[[119, 115, 98, 136, 112, 100, 147, 119, 107, 101],
[112, 88, 95, 118, 124, 118, 144, 129, 88, 88],
[137, 121, 130, 147, 111, 76, 109, 120, 104, 169],
[137, 113, 155, 150, 171, 109, 136, 178, 109, 176],
[127, 129, 135, 164, 109, 173, 162, 128, 146, 153],
[143, 164, 154, 141, 133, 112, 116, 128, 156, 161],
[115, 127, 93, 78, 113, 122, 106, 95, 122, 55],
[113, 147, 94, 108, 93, 157, 145, 86, 155, 57]]
|
[[119, 115, 98, 136, 112, 100, 147, 119, 107, 101],
[137, 121, 130, 147, 111, 76, 109, 120, 104, 169],
[127, 129, 135, 164, 109, 173, 162, 128, 146, 153],
[115, 127, 93, 78, 113, 122, 106, 95, 122, 55]]

[[171, 157, 115, 161, 166, 109, 75, 128, 172],
[101, 124, 92, 96, 135, 133, 142, 161, 97]]
|
[[171, 157, 115, 161, 166, 109, 75, 128, 172]]

[[76, 126, 57, 121],
[143, 151, 164, 119],
[82, 147, 157, 131],
[169, 163, 121, 129],
[147, 126, 179, 110],
[129, 129, 121, 137],
[161, 142, 93, 103]]
|
[[76, 126, 57, 121],
[82, 147, 157, 131],
[147, 126, 179, 110],
[161, 142, 93, 103]]

[[174, 110, 141],
[56, 140, 60],
[98, 136, 111],
[105, 131, 96],
[121, 126, 122]]
|
[[174, 110, 141],
[98, 136, 111],
[121, 126, 122]]

[[175, 129, 95, 117],
[124, 105, 102, 172],
[149, 78, 132, 109],
[160, 84, 116, 108],
[149, 95, 114, 80],
[154, 126, 135, 101],
[141, 167, 155, 94],
[136, 84, 171, 137],
[111, 90, 166, 104],
[121, 123, 128, 191],
[118, 151, 179, 149]]
|
[[175, 129, 95, 117],
[149, 78, 132, 109],
[149, 95, 114, 80],
[141, 167, 155, 94],
[111, 90, 166, 104],
[118, 151, 179, 149]]

[[109, 125, 134, 113, 189, 130, 135, 86, 85],
[122, 118, 136, 111, 120, 173, 101, 109, 132],
[146, 132, 90, 141, 141, 116, 179, 114, 125],
[139, 129, 136, 134, 91, 96, 118, 178, 154],
[184, 152, 133, 106, 99, 122, 125, 162, 180],
[114, 155, 129, 173, 127, 140, 140, 112, 124],
[104, 130, 170, 119, 142, 110, 89, 142, 112]]
|
[[109, 125, 134, 113, 189, 130, 135, 86, 85],
[146, 132, 90, 141, 141, 116, 179, 114, 125],
[184, 152, 133, 106, 99, 122, 125, 162, 180],
[104, 130, 170, 119, 142, 110, 89, 142, 112]]

[[148, 152, 115, 101, 102, 91, 163, 118, 148],
[125, 166, 88, 134, 95, 72, 148, 188, 111],
[135, 161, 124, 142, 131, 99, 178, 120, 138],
[148, 167, 113, 111, 99, 79, 182, 119, 149],
[123, 148, 88, 119, 85, 82, 113, 191, 99],
[150, 146, 110, 99, 96, 95, 174, 132, 172],
[132, 175, 97, 135, 102, 68, 167, 163, 119]]
|
[[148, 152, 115, 101, 102, 91, 163, 118, 148],
[135, 161, 124, 142, 131, 99, 178, 120, 138],
[123, 148, 88, 119, 85, 82, 113, 191, 99],
[132, 175, 97, 135, 102, 68, 167, 163, 119]]

[[132, 150, 127, 58, 166],
[104, 131, 101, 175, 68],
[86, 119, 137, 175, 74],
[115, 126, 101, 184, 72],
[135, 90, 188, 163, 155],
[145, 87, 175, 178, 148],
[178, 105, 154, 124, 189],
[70, 158, 122, 88, 95]]
|
[[132, 150, 127, 58, 166],
[86, 119, 137, 175, 74],
[135, 90, 188, 163, 155],
[178, 105, 154, 124, 189]]
